Here is a tiny trained network, its code and every weight. The questions are about switching its units off for an input and a class, where a switched-off unit gives its printed mean instead of its output.

import numpy as np


def w(rows, s, z=0):
    codes = np.array(rows[::2]) - 128.0
    scale = np.full(codes.shape[1], s)
    scale[-1] = z or s
    return codes * scale


def f(y):
    return y / 2 * (1 + np.tanh(0.7978845608 * (y + 0.044715 * y**3)))


def log_softmax(a):
    a = a - a.max(-1, keepdims=True)
    return a - np.log(np.exp(a).sum(-1, keepdims=True))


def net(x, mask):
    res = np.array(x, float).reshape(1, 7) / 4 @ E
    y = f(res @ A[0][:, :-1].T + A[0][:, -1])
    res = res + np.where(mask, y, B[0][:, -1]) @ B[0][:, :-1]
    return log_softmax(res[-1] @ U[:, :-1].T + U[:, -1])


A, B = {}, {}
E = w([
[81,62,226,67,108,129,158,82,50,165,156],'x0',
[62,164,182,173,200,33,131,146,171,196,233],'x1',
[98,192,57,147,151,206,134,38,103,246,143],'x2',
[134,27,118,169,142,135,98,110,81,122,155],'x3',
[136,137,120,118,125,116,101,145,119,154,134],'x4',
[92,200,255,248,103,235,59,137,50,87,86],'x5',
[128,133,151,84,209,79,67,46,174,104,46],'x6',
],0.0079)
A[0] = w([
[89,139,167,102,214,112,2,35,159,101,52,76],'N0',
[121,156,76,164,175,174,113,14,76,208,145,47],'N1',
[182,91,212,107,150,49,104,208,105,16,142,35],'N2',
[99,134,251,38,123,111,172,83,92,165,117,164],'N3',
[59,184,222,225,93,200,15,138,108,99,87,6],'N4',
[115,205,59,212,155,100,83,146,216,75,102,253],'N5',
[124,160,119,186,70,174,171,205,73,138,183,70],'N6',
[162,179,146,111,158,179,107,138,61,85,178,40],'N7',
[76,115,133,199,222,95,173,150,173,149,143,63],'N8',
[207,141,110,150,3,195,109,78,83,62,55,119],'N9',
[97,167,201,237,169,82,131,145,149,153,184,94],'N10',
],0.0073,0.0059)
B[0] = w([
[158,87,170,188,18,120,232,193,180,167,121,197],'N0',
[34,185,125,161,160,174,112,180,138,89,97,197],'N1',
[64,254,86,143,161,209,139,152,139,110,77,186],'N2',
[203,176,106,157,85,123,100,105,50,79,161,192],'N3',
[102,98,21,106,139,48,126,71,187,76,181,216],'N4',
[167,120,136,167,123,156,105,104,57,93,175,254],'N5',
[156,66,134,169,78,147,159,228,163,134,125,169],'N6',
[108,85,92,122,92,74,117,132,172,157,110,135],'N7',
[154,133,110,72,109,104,82,142,89,164,72,173],'N8',
[179,152,183,74,170,132,73,113,152,168,83,210],'N9',
[155,71,150,92,180,150,64,69,144,212,21,194],'N10',
],0.011,0.012)
U = w([
[20,248,130,152,164,200,124,149,119,114,84,93],'0',
[113,113,39,66,149,67,147,75,173,103,161,146],'1',
[179,128,187,63,165,147,69,95,120,204,60,82],'2',
[153,104,191,192,67,138,202,190,161,169,122,97],'3',
[136,141,188,144,158,162,108,99,94,114,157,252],'4',
[178,149,154,193,122,160,76,79,3,78,162,73],'5',
],0.011,0.017)

Each question gives the input, the list of numbers given to net, and the class t.
The units are the neurons (one row each of A and B). Each row of codes is followed by its name. A weight is (code - 128) times the scale printed after its matrix; where a second scale follows, it is the last column's (A, B and U).
mask holds one flag per neuron, in row order. A switched-off neuron (its flag False) gives its mean, the last column of its row in B, instead of its output. The means were averaged over made-up inputs and are rounded, as every weight is.
A unit's drop is (log p(t) with every unit on - log p(t) with that unit switched off) / (log p(t) with every unit on - log p(t) with every unit switched off).
most important unit: the unit with the biggest drop
top k neurons: the k neurons with the biggest drops, biggest first
drop when u is switched off: that unit's drop, to one decimal
input [3,3,-8,-8,-8,-4,6], class 0: most important unit : N2
input [6,-1,-2,-2,8,4,8], class 3: top 2 neurons : [N0 N5]
input [8,-8,-8,2,-2,-1,8], class 0: top 3 neurons : [N2 N5 N10]
input [5,5,-4,-3,-2,5,-7], class 3: top 2 neurons : [N6 N5]
input [5,-6,-3,-1,-2,3,4], class 2: top 2 neurons : [N9 N5]
input [8,8,4,1,-8,8,4], class 1: top 3 neurons : [N4 N5 N9]
input [-2,-5,-7,-4,7,3,2], class 0: top 2 neurons : [N2 N10]
input [4,0,-3,0,-8,-1,-2], class 5: top 4 neurons : [N3 N0 N4 N1]
input [6,3,-3,5,5,2,4], class 5: top 4 neurons : [N3 N9 N1 N6]
input [-4,8,-1,0,-5,8,8], class 1: top 2 neurons : [N4 N9]
input [-6,-3,-1,-8,-8,-6,-5], class 4: top 3 neurons : [N4 N5 N0]
input [8,-3,-1,-4,8,-1,7], class 5: top 3 neurons : [N3 N6 N7]
input [-8,0,0,-2,4,-1,-6], class 5: top 2 neurons : [N5 N0]
input [-2,-2,7,5,2,-2,-8], class 3: most important unit : N6
input [-7,5,-2,-8,4,-6,6], class 4: top 3 neurons : [N5 N4 N3]
input [-8,-8,6,7,4,-3,1], class 2: top 3 neurons : [N9 N3 N2]
input [8,3,6,7,-7,3,6], class 5: top 4 neurons : [N3 N2 N6 N9]
input [-3,0,8,-8,-6,-6,5], class 0: drop when N4 is switched off : 0.2
input [0,5,4,5,-8,-2,-7], class 3: drop when N6 is switched off : 1.3
input [4,8,-6,-3,-6,-1,-1], class 2: drop when N10 is switched off : 1.3
input [8,-4,6,-4,7,8,7], class 1: most important unit : N4
input [-3,4,3,-8,2,-4,0], class 4: drop when N3 is switched off : 0.1
